Here is a tiny trained network, its code and every weight. The questions are about switching its units off for an input and a class, where a switched-off unit gives its printed mean instead of its output.

import numpy as np


def w(rows, s, z=0):
    codes = np.array(rows[::2]) - 128.0
    scale = np.full(codes.shape[1], s)
    scale[-1] = z or s
    return codes * scale


def norm(h):
    return h / np.sqrt((h * h).mean(-1, keepdims=True) + 1e-5)


def f(y):
    return y / 2 * (1 + np.tanh(0.7978845608 * (y + 0.044715 * y**3)))


def log_softmax(a):
    a = a - a.max(-1, keepdims=True)
    return a - np.log(np.exp(a).sum(-1, keepdims=True))


def net(x, mask):
    res = np.array(x, float).reshape(1, 8) / 4 @ E
    u = 0
    for l in range(4):
        y = f(norm(res) @ A[l][:, :-1].T + A[l][:, -1])
        res = res + np.where(mask[u : u + 10], y, B[l][:, -1]) @ B[l][:, :-1]
        u += 10
    return log_softmax(norm(res)[-1] @ U[:, :-1].T + U[:, -1])


A, B = {}, {}
E = w([
[39,151,88],'x0',
[226,29,164],'x1',
[161,111,105],'x2',
[187,149,3],'x3',
[162,123,94],'x4',
[164,149,128],'x5',
[184,222,148],'x6',
[208,185,173],'x7',
],0.0061)
A[0] = w([
[188,53,113,2],'L0N0',
[216,187,161,127],'L0N1',
[27,202,120,45],'L0N2',
[109,106,220,95],'L0N3',
[107,178,2,190],'L0N4',
[143,26,241,38],'L0N5',
[151,249,170,91],'L0N6',
[176,178,186,96],'L0N7',
[126,105,220,124],'L0N8',
[6,214,142,26],'L0N9',
],0.0092,0.0037)
B[0] = w([
[86,155,165,145],'L0N0',
[221,172,208,206],'L0N1',
[54,90,153,190],'L0N2',
[144,85,148,159],'L0N3',
[153,32,199,253],'L0N4',
[85,41,168,189],'L0N5',
[148,214,69,202],'L0N6',
[254,116,97,164],'L0N7',
[161,47,202,167],'L0N8',
[57,144,167,206],'L0N9',
],0.006,0.0046)
A[1] = w([
[246,93,116,60],'L1N0',
[140,155,174,7],'L1N1',
[173,210,150,72],'L1N2',
[170,144,106,42],'L1N3',
[93,96,89,205],'L1N4',
[71,118,229,193],'L1N5',
[110,188,91,173],'L1N6',
[39,191,165,118],'L1N7',
[53,10,31,191],'L1N8',
[123,119,126,66],'L1N9',
],0.014,0.0019)
B[1] = w([
[84,91,81,223],'L1N0',
[136,180,149,135],'L1N1',
[188,149,29,179],'L1N2',
[108,98,87,141],'L1N3',
[86,215,187,163],'L1N4',
[139,23,31,209],'L1N5',
[60,17,153,143],'L1N6',
[13,116,42,185],'L1N7',
[126,254,218,254],'L1N8',
[132,150,137,124],'L1N9',
],0.0076,0.0089)
A[2] = w([
[195,137,109,92],'L2N0',
[128,180,178,113],'L2N1',
[22,103,182,103],'L2N2',
[140,126,94,85],'L2N3',
[67,100,68,93],'L2N4',
[172,34,79,194],'L2N5',
[244,174,159,2],'L2N6',
[126,252,98,140],'L2N7',
[254,129,194,134],'L2N8',
[169,72,70,137],'L2N9',
],0.009,0.0033)
B[2] = w([
[98,160,51,156],'L2N0',
[112,99,254,157],'L2N1',
[131,161,80,235],'L2N2',
[150,90,114,123],'L2N3',
[103,199,89,172],'L2N4',
[145,166,52,254],'L2N5',
[141,181,134,169],'L2N6',
[154,99,191,218],'L2N7',
[75,159,172,225],'L2N8',
[71,111,54,200],'L2N9',
],0.0078,0.0039)
A[3] = w([
[68,100,64,21],'L3N0',
[143,154,91,48],'L3N1',
[107,169,188,63],'L3N2',
[70,154,250,6],'L3N3',
[119,116,153,185],'L3N4',
[102,155,207,26],'L3N5',
[123,238,76,226],'L3N6',
[180,121,69,75],'L3N7',
[181,186,109,54],'L3N8',
[146,41,175,119],'L3N9',
],0.011,0.0017)
B[3] = w([
[126,164,93,196],'L3N0',
[148,126,117,145],'L3N1',
[143,99,151,173],'L3N2',
[151,103,183,245],'L3N3',
[132,106,126,142],'L3N4',
[120,81,154,183],'L3N5',
[146,135,160,254],'L3N6',
[152,92,141,189],'L3N7',
[136,154,155,166],'L3N8',
[151,12,105,157],'L3N9',
],0.011,0.0048)
U = w([
[142,118,96,229],'0',
[122,33,115,41],'1',
[113,116,143,254],'2',
[193,174,130,83],'3',
[93,156,176,97],'4',
[5,133,100,47],'5',
],0.03,0.0048)

Each question gives the input, the list of numbers given to net, and the class t.
The units are the neurons (one row each of A and B). Each row of codes is followed by its name. A weight is (code - 128) times the scale printed after its matrix; where a second scale follows, it is the last column's (A, B and U).
mask holds one flag per neuron, layer by layer. A switched-off neuron (its flag False) gives its mean, the last column of its row in B, instead of its output. The means were averaged over made-up inputs and are rounded, as every weight is.
A unit's drop is (log p(t) with every unit on - log p(t) with that unit switched off) / (log p(t) with every unit on - log p(t) with every unit switched off).
The circuit of an input: a set's keep is (log p(t) with only the set's units on - log p(t) with every unit switched off) / (log p(t) with every unit on - log p(t) with every unit switched off). Starting from the 12 units with the biggest drops (on a tie, the unit counted first), units are removed one at a time, each time the one whose removal leaves the highest keep (on an exact tie, the one counted first), for as long as the keep stays at least 0.8.
circuit, biggest first: the units of the circuit, biggest drop first
most important unit: the unit with the biggest drop
k most important neurons: the k neurons with the biggest drops, biggest first
k most important neurons of layer l: the k neurons of layer l with the biggest drops, biggest first
input [7,3,5,-2,-4,2,-1,2], class 1: most important unit : L1N7
input [-5,6,-7,7,-8,-4,8,-7], class 0: 4 most important neurons of layer 1 : (L1N8, L1N0, L1N4, L1N3)
input [-4,7,-2,-5,3,3,3,6], class 1: 3 most important neurons of layer 0 : (L0N5, L0N8, L0N3)
input [0,2,8,-3,5,-6,-5,-7], class 2: circuit, biggest first : (L1N8, L3N3)
input [-7,-5,3,-6,-1,5,8,-8], class 3: circuit, biggest first : (L0N6, L1N2)
input [-7,4,-3,6,0,-4,-3,0], class 0: 2 most important neurons : (L1N0, L2N5)
input [8,7,-7,4,-8,2,2,4], class 3: 3 most important neurons : (L0N1, L1N5, L1N7)
input [-2,7,5,7,-6,3,7,-3], class 0: 3 most important neurons : (L1N8, L1N0, L2N9)
input [0,4,2,-5,6,4,-4,-8], class 2: 2 most important neurons : (L1N8, L0N4)
input [-5,-3,4,-4,-8,2,4,3], class 3: 2 most important neurons : (L1N2, L1N8)
input [-1,0,-1,-8,-1,-8,-4,1], class 1: 3 most important neurons : (L0N8, L1N5, L3N9)
input [1,8,2,3,1,-3,-5,1], class 4: 2 most important neurons of layer 1 : (L1N8, L1N5)
input [-5,-1,-7,-3,-1,7,-3,-7], class 1: 3 most important neurons of layer 0 : (L0N8, L0N5, L0N3)
input [-4,-1,-6,7,8,8,-5,-2], class 2: 3 most important neurons : (L1N2, L0N6, L0N7)
input [8,-6,3,4,4,1,2,-7], class 4: 2 most important neurons : (L1N8, L0N4)
input [-6,0,-7,-6,-6,7,3,1], class 3: 3 most important neurons of layer 1 : (L1N6, L1N2, L1N1)
input [-7,5,3,-3,-1,6,-5,7], class 1: most important neuron of layer 0 : (L0N5)
input [5,5,-3,-3,1,7,-3,-7], class 4: 2 most important neurons of layer 0 : (L0N4, L0N1)
input [3,7,-6,4,-5,5,-1,0], class 0: 4 most important neurons of layer 1 : (L1N0, L1N4, L1N8, L1N1)
input [6,4,0,8,-7,2,-7,5], class 4: most important neuron of layer 1 : (L1N8)
